Here is a tiny trained network, its code and every weight. The questions are about switching its units off for an input and a class, where a switched-off unit gives its printed mean instead of its output.

import numpy as np


def w(rows, s, z=0):
    codes = np.array(rows[::2]) - 128.0
    scale = np.full(codes.shape[1], s)
    scale[-1] = z or s
    return codes * scale


def f(y):
    return np.maximum(y, 0)


def log_softmax(a):
    a = a - a.max(-1, keepdims=True)
    return a - np.log(np.exp(a).sum(-1, keepdims=True))


def net(x, mask):
    res = np.array(x, float).reshape(1, 8) / 4 @ E
    y = f(res @ A[0][:, :-1].T + A[0][:, -1])
    res = res + np.where(mask, y, B[0][:, -1]) @ B[0][:, :-1]
    return log_softmax(res[-1] @ U[:, :-1].T + U[:, -1])


A, B = {}, {}
E = w([
[97,200,214,167],'x0',
[129,128,128,128],'x1',
[126,129,95,254],'x2',
[238,166,115,116],'x3',
[153,38,188,164],'x4',
[127,129,128,127],'x5',
[127,127,128,128],'x6',
[129,128,128,129],'x7',
],0.0087)
A[0] = w([
[126,118,186,6,77],'N1',
[121,125,64,221,92],'N2',
[171,141,146,97,135],'N3',
[156,142,142,129,110],'N4',
[155,79,131,141,138],'N5',
[189,150,110,176,131],'N6',
[105,202,57,119,91],'N7',
[119,154,183,136,73],'N8',
[110,169,114,76,125],'N9',
[147,94,169,107,123],'N10',
[128,103,178,132,124],'N11',
[71,138,112,151,141],'N12',
[117,104,129,132,112],'N13',
[129,103,119,86,133],'N14',
[159,165,106,125,144],'N15',
[124,139,150,140,69],'N16',
[219,151,127,136,72],'N17',
[118,165,202,138,74],'N18',
[128,89,173,114,143],'N19',
[108,119,37,114,124],'N20',
[134,110,156,152,84],'N21',
[144,112,73,105,126],'N22',
[132,66,87,98,76],'N23',
[172,165,117,129,112],'N24',
[124,160,198,86,143],'N25',
[143,132,97,183,82],'N26',
[69,165,80,117,90],'N27',
[132,121,81,109,130],'N28',
[131,137,140,125,254],'N29',
[124,82,67,107,85],'N30',
[137,136,126,129,226],'N31',
[172,122,134,113,115],'N32',
[112,213,193,146,96],'N33',
[154,140,126,124,106],'N34',
[142,84,91,131,81],'N35',
[28,128,94,122,120],'N36',
[136,101,85,119,66],'N37',
[135,114,133,147,125],'N38',
[144,75,174,150,92],'N39',
[103,109,139,138,120],'N40',
[93,94,122,112,150],'N41',
[143,98,125,126,67],'N42',
[142,122,141,120,90],'N43',
[107,159,120,182,149],'N44',
[93,93,147,127,119],'N45',
],0.015,0.0086)
B[0] = w([
[74,153,2,168,236],'N1',
[105,123,25,129,239],'N2',
[109,129,162,88,179],'N3',
[110,152,130,122,146],'N4',
[187,144,133,103,204],'N5',
[107,104,158,67,200],'N6',
[219,203,113,134,196],'N7',
[121,134,146,183,159],'N8',
[203,116,119,81,183],'N9',
[179,140,128,107,184],'N10',
[179,155,125,116,181],'N11',
[108,114,165,74,200],'N12',
[130,129,138,110,152],'N13',
[118,86,107,100,183],'N14',
[106,120,155,98,176],'N15',
[125,127,131,154,134],'N16',
[54,212,136,135,183],'N17',
[111,137,146,199,178],'N18',
[182,131,139,100,198],'N19',
[145,92,171,151,203],'N20',
[146,152,118,128,153],'N21',
[125,99,150,168,188],'N22',
[119,111,168,190,194],'N23',
[88,159,155,121,166],'N24',
[124,49,113,103,203],'N25',
[113,124,66,143,177],'N26',
[202,165,133,110,179],'N27',
[131,107,143,154,175],'N28',
[150,48,154,104,254],'N29',
[117,143,149,195,190],'N30',
[145,66,148,106,225],'N31',
[103,145,149,100,164],'N32',
[130,113,167,225,211],'N33',
[112,153,134,129,143],'N34',
[128,109,162,159,173],'N35',
[57,185,155,104,219],'N36',
[128,121,143,171,156],'N37',
[152,120,130,109,157],'N38',
[174,198,122,133,197],'N39',
[114,144,132,105,166],'N40',
[95,128,158,93,193],'N41',
[140,137,130,152,142],'N42',
[125,134,114,122,134],'N43',
[133,61,92,105,214],'N44',
[85,154,147,105,183],'N45',
],0.031,0.0083)
U = w([
[103,109,107,175,85],'0',
[110,94,91,62,254],'1',
[87,111,2,94,83],'2',
[174,177,76,82,109],'3',
[41,163,114,55,69],'4',
],0.0073,0.0091)

Each question gives the input, the list of numbers given to net, and the class t.
The units are the neurons (one row each of A and B). Each row of codes is followed by its name. A weight is (code - 128) times the scale printed after its matrix; where a second scale follows, it is the last column's (A, B and U).
mask holds one flag per neuron, in row order. A switched-off neuron (its flag False) gives its mean, the last column of its row in B, instead of its output. The means were averaged over made-up inputs and are rounded, as every weight is.
A unit's drop is (log p(t) with every unit on - log p(t) with that unit switched off) / (log p(t) with every unit on - log p(t) with every unit switched off).
The circuit of an input: a set's keep is (log p(t) with only the set's units on - log p(t) with every unit switched off) / (log p(t) with every unit on - log p(t) with every unit switched off). Starting from the 12 units with the biggest drops (on a tie, the unit counted first), units are removed one at a time, each time the one whose removal leaves the highest keep (on an exact tie, the one counted first), for as long as the keep stays at least 0.8.
units of the circuit, in order: the units of the circuit, biggest drop first
unit that matters most: the unit with the biggest drop
top k neurons: the k neurons with the biggest drops, biggest first
drop when u is switched off: that unit's drop, to one decimal
input [3,-3,-2,3,7,8,-3,6], class 3: top neuron -> [N39]
input [-8,-6,-2,-6,7,-4,-7,8], class 0: top 2 neurons -> [N23; N30]
input [4,3,-7,-8,4,5,3,-7], class 4: top 2 neurons -> [N36; N45]
input [-4,7,0,-5,0,-6,1,7], class 4: units of the circuit, in order -> [N36; N44]
input [-3,1,6,6,-8,-4,-2,-3], class 3: top 4 neurons -> [N7; N1; N27; N25]
input [-6,-7,0,-2,-7,4,5,8], class 3: top 3 neurons -> [N7; N27; N9]
input [5,2,7,6,-7,-6,0,-2], class 2: top 2 neurons -> [N2; N44]
input [5,0,-8,8,3,4,-3,-4], class 2: top 2 neurons -> [N1; N25]
input [2,-8,8,7,3,1,2,-6], class 2: top 2 neurons -> [N2; N26]
input [7,-3,4,3,-1,-2,4,-4], class 0: top 2 neurons -> [N33; N18]
input [-4,-3,6,3,6,-7,2,7], class 2: top 2 neurons -> [N2; N26]
input [-2,-8,-1,-3,-7,-1,-6,-2], class 3: top 2 neurons -> [N7; N27]
input [-7,1,-8,-5,3,-3,-5,5], class 2: top 4 neurons -> [N1; N14; N33; N18]
input [-8,2,-7,-2,8,1,-6,4], class 0: top neuron -> [N23]
input [8,4,-8,-8,-5,8,2,-1], class 0: top 2 neurons -> [N33; N18]
input [7,8,6,-8,-1,2,-3,3], class 4: top 2 neurons -> [N36; N12]
input [2,-4,5,-4,6,5,-1,4], class 3: units of the circuit, in order -> [N39; N11]
input [-5,-2,3,2,-1,2,5,2], class 0: drop when N20 is switched off -> 0.1
input [-1,-6,-7,4,2,-7,-1,-7], class 2: drop when N1 is switched off -> 1.7
input [5,-6,-4,8,-1,-1,-6,-7], class 4: unit that matters most -> N17
input [-3,-8,-8,-7,-5,-8,0,7], class 2: drop when N1 is switched off -> 2.8
input [-4,7,5,2,6,4,-3,7], class 3: drop when N7 is switched off -> -0.2
